Below is a small trained network, with its code and all its weights. Each question gives an input and a class and asks what happens when units are switched off, that is, made to give their printed mean instead of their output.

import numpy as np


def w(rows, s, z=0):
    codes = np.array(rows[::2]) - 128.0
    scale = np.full(codes.shape[1], s)
    scale[-1] = z or s
    return codes * scale


def norm(h):
    return h / np.sqrt((h * h).mean(-1, keepdims=True) + 1e-5)


def f(y):
    return np.maximum(y, 0)


def log_softmax(a):
    a = a - a.max(-1, keepdims=True)
    return a - np.log(np.exp(a).sum(-1, keepdims=True))


def net(x, mask):
    res = np.array(x, float).reshape(1, 5) / 4 @ E
    u = 0
    for l in range(3):
        y = f(norm(res) @ A[l][:, :-1].T + A[l][:, -1])
        res = res + np.where(mask[u : u + 11], y, B[l][:, -1]) @ B[l][:, :-1]
        u += 11
    return log_softmax(norm(res)[-1] @ U[:, :-1].T + U[:, -1])


A, B = {}, {}
E = w([
[157,74,36,173],'x0',
[181,255,92,68],'x1',
[134,122,133,130],'x2',
[100,173,149,241],'x3',
[124,131,126,128],'x4',
],0.0066)
A[0] = w([
[107,59,129,90,130],'L0N0',
[99,109,175,123,27],'L0N1',
[119,125,131,165,61],'L0N2',
[182,100,9,176,172],'L0N3',
[148,161,74,76,27],'L0N4',
[143,185,134,209,92],'L0N5',
[180,151,87,133,25],'L0N6',
[108,162,166,147,61],'L0N7',
[181,193,102,120,137],'L0N8',
[179,236,108,181,2],'L0N9',
[71,132,142,194,129],'L0N10',
],0.014,0.0057)
B[0] = w([
[79,73,118,93,204],'L0N0',
[82,142,139,138,148],'L0N1',
[120,128,144,166,143],'L0N2',
[136,72,51,178,255],'L0N3',
[167,156,127,130,172],'L0N4',
[3,70,123,138,192],'L0N5',
[158,120,80,140,151],'L0N6',
[129,125,173,160,153],'L0N7',
[158,106,107,62,207],'L0N8',
[52,47,135,70,193],'L0N9',
[166,167,146,159,202],'L0N10',
],0.013,0.008)
A[1] = w([
[248,135,101,110,62],'L1N0',
[60,67,144,137,115],'L1N1',
[111,107,142,130,144],'L1N2',
[246,224,180,13,3],'L1N3',
[150,129,84,153,84],'L1N4',
[128,146,52,200,109],'L1N5',
[44,148,175,102,110],'L1N6',
[169,67,142,164,95],'L1N7',
[111,144,207,81,87],'L1N8',
[105,113,206,17,69],'L1N9',
[137,123,79,119,147],'L1N10',
],0.011,0.0049)
B[1] = w([
[151,211,209,129,157],'L1N0',
[102,188,133,75,254],'L1N1',
[110,176,112,123,176],'L1N2',
[163,7,138,67,174],'L1N3',
[166,105,177,120,153],'L1N4',
[67,181,134,103,187],'L1N5',
[185,176,164,97,205],'L1N6',
[70,139,117,122,167],'L1N7',
[99,90,49,148,175],'L1N8',
[147,201,122,42,224],'L1N9',
[118,106,184,121,183],'L1N10',
],0.012,0.007)
A[2] = w([
[116,128,171,239,48],'L2N0',
[182,169,133,118,178],'L2N1',
[232,114,112,111,114],'L2N2',
[138,136,179,91,83],'L2N3',
[109,131,172,186,254],'L2N4',
[141,103,77,132,105],'L2N5',
[145,120,145,142,73],'L2N6',
[147,176,194,164,18],'L2N7',
[137,101,86,197,184],'L2N8',
[122,158,251,83,143],'L2N9',
[189,133,91,84,102],'L2N10',
],0.02,0.0029)
B[2] = w([
[149,197,84,147,181],'L2N0',
[76,82,46,106,157],'L2N1',
[165,105,96,189,176],'L2N2',
[109,205,132,109,183],'L2N3',
[175,94,137,182,180],'L2N4',
[122,110,219,133,178],'L2N5',
[189,155,121,117,128],'L2N6',
[167,4,227,174,157],'L2N7',
[130,185,141,76,184],'L2N8',
[150,172,183,116,244],'L2N9',
[140,110,129,216,197],'L2N10',
],0.014,0.011)
U = w([
[99,226,157,54,172],'0',
[54,49,79,113,253],'1',
[241,114,121,66,48],'2',
[204,61,65,220,104],'3',
[162,151,220,214,148],'4',
[81,185,60,254,26],'5',
],0.025,0.0041)

Each question gives the input, the list of numbers given to net, and the class t.
The units are the neurons (one row each of A and B). Each row of codes is followed by its name. A weight is (code - 128) times the scale printed after its matrix; where a second scale follows, it is the last column's (A, B and U).
mask holds one flag per neuron, layer by layer. A switched-off neuron (its flag False) gives its mean, the last column of its row in B, instead of its output. The means were averaged over made-up inputs and are rounded, as every weight is.
A unit's drop is (log p(t) with every unit on - log p(t) with that unit switched off) / (log p(t) with every unit on - log p(t) with every unit switched off).
The circuit of an input: a set's keep is (log p(t) with only the set's units on - log p(t) with every unit switched off) / (log p(t) with every unit on - log p(t) with every unit switched off). Starting from the 12 units with the biggest drops (on a tie, the unit counted first), units are removed one at a time, each time the one whose removal leaves the highest keep (on an exact tie, the one counted first), for as long as the keep stays at least 0.8.
circuit, biggest first: the units of the circuit, biggest drop first
k most important neurons: the k neurons with the biggest drops, biggest first
top k neurons in layer l: the k neurons of layer l with the biggest drops, biggest first
drop when u is switched off: that unit's drop, to one decimal
input [3,8,2,3,-7], class 1: circuit, biggest first : (L0N9)
input [-8,-1,0,1,-2], class 4: top 2 neurons in layer 2 : (L2N7, L2N8)
input [-8,-2,-1,1,0], class 4: top 4 neurons in layer 0 : (L0N9, L0N8, L0N0, L0N7)
input [-7,1,7,0,4], class 2: circuit, biggest first : (L0N5, L0N3, L1N3, L0N0)
input [1,6,-8,-2,-3], class 3: 2 most important neurons : (L2N2, L2N10)
input [-5,1,1,-4,0], class 2: 4 most important neurons : (L0N5, L0N3, L1N3, L0N9)
input [-1,1,0,-8,8], class 2: 3 most important neurons : (L0N3, L0N5, L0N9)
input [1,-3,4,7,-1], class 5: 2 most important neurons : (L2N0, L0N5)
input [-5,1,6,-3,-6], class 2: 3 most important neurons : (L0N3, L0N5, L0N9)
input [-1,1,4,7,1], class 0: 4 most important neurons : (L0N9, L0N3, L0N5, L1N1)
input [-1,2,-4,-7,0], class 2: 2 most important neurons : (L0N3, L1N3)
input [5,-5,2,1,0], class 5: top 2 neurons in layer 1 : (L1N9, L1N3)
input [-2,-4,2,0,-6], class 0: top 2 neurons in layer 0 : (L0N3, L0N0)
input [1,0,-7,-4,-3], class 1: most important neuron : (L0N0)
input [1,-8,4,7,2], class 5: top 2 neurons in layer 2 : (L2N0, L2N9)
input [8,1,-3,-8,-1], class 3: top 2 neurons in layer 0 : (L0N5, L0N9)
input [-3,7,4,-6,2], class 2: 2 most important neurons : (L1N3, L0N3)
input [2,0,0,1,7], class 5: top 2 neurons in layer 0 : (L0N8, L0N0)
input [-6,3,7,-6,7], class 2: drop when L1N3 is switched off : 0.7
input [-4,5,7,-7,1], class 2: drop when L1N3 is switched off : 0.5
input [5,-6,8,2,0], class 5: most important neuron : (L2N9)
input [3,6,6,2,-8], class 1: drop when L0N9 is switched off : 0.3
input [-5,4,-1,-6,-8], class 2: drop when L1N3 is switched off : 0.6
input [1,5,8,-4,-7], class 3: top 2 neurons in layer 2 : (L2N2, L2N10)
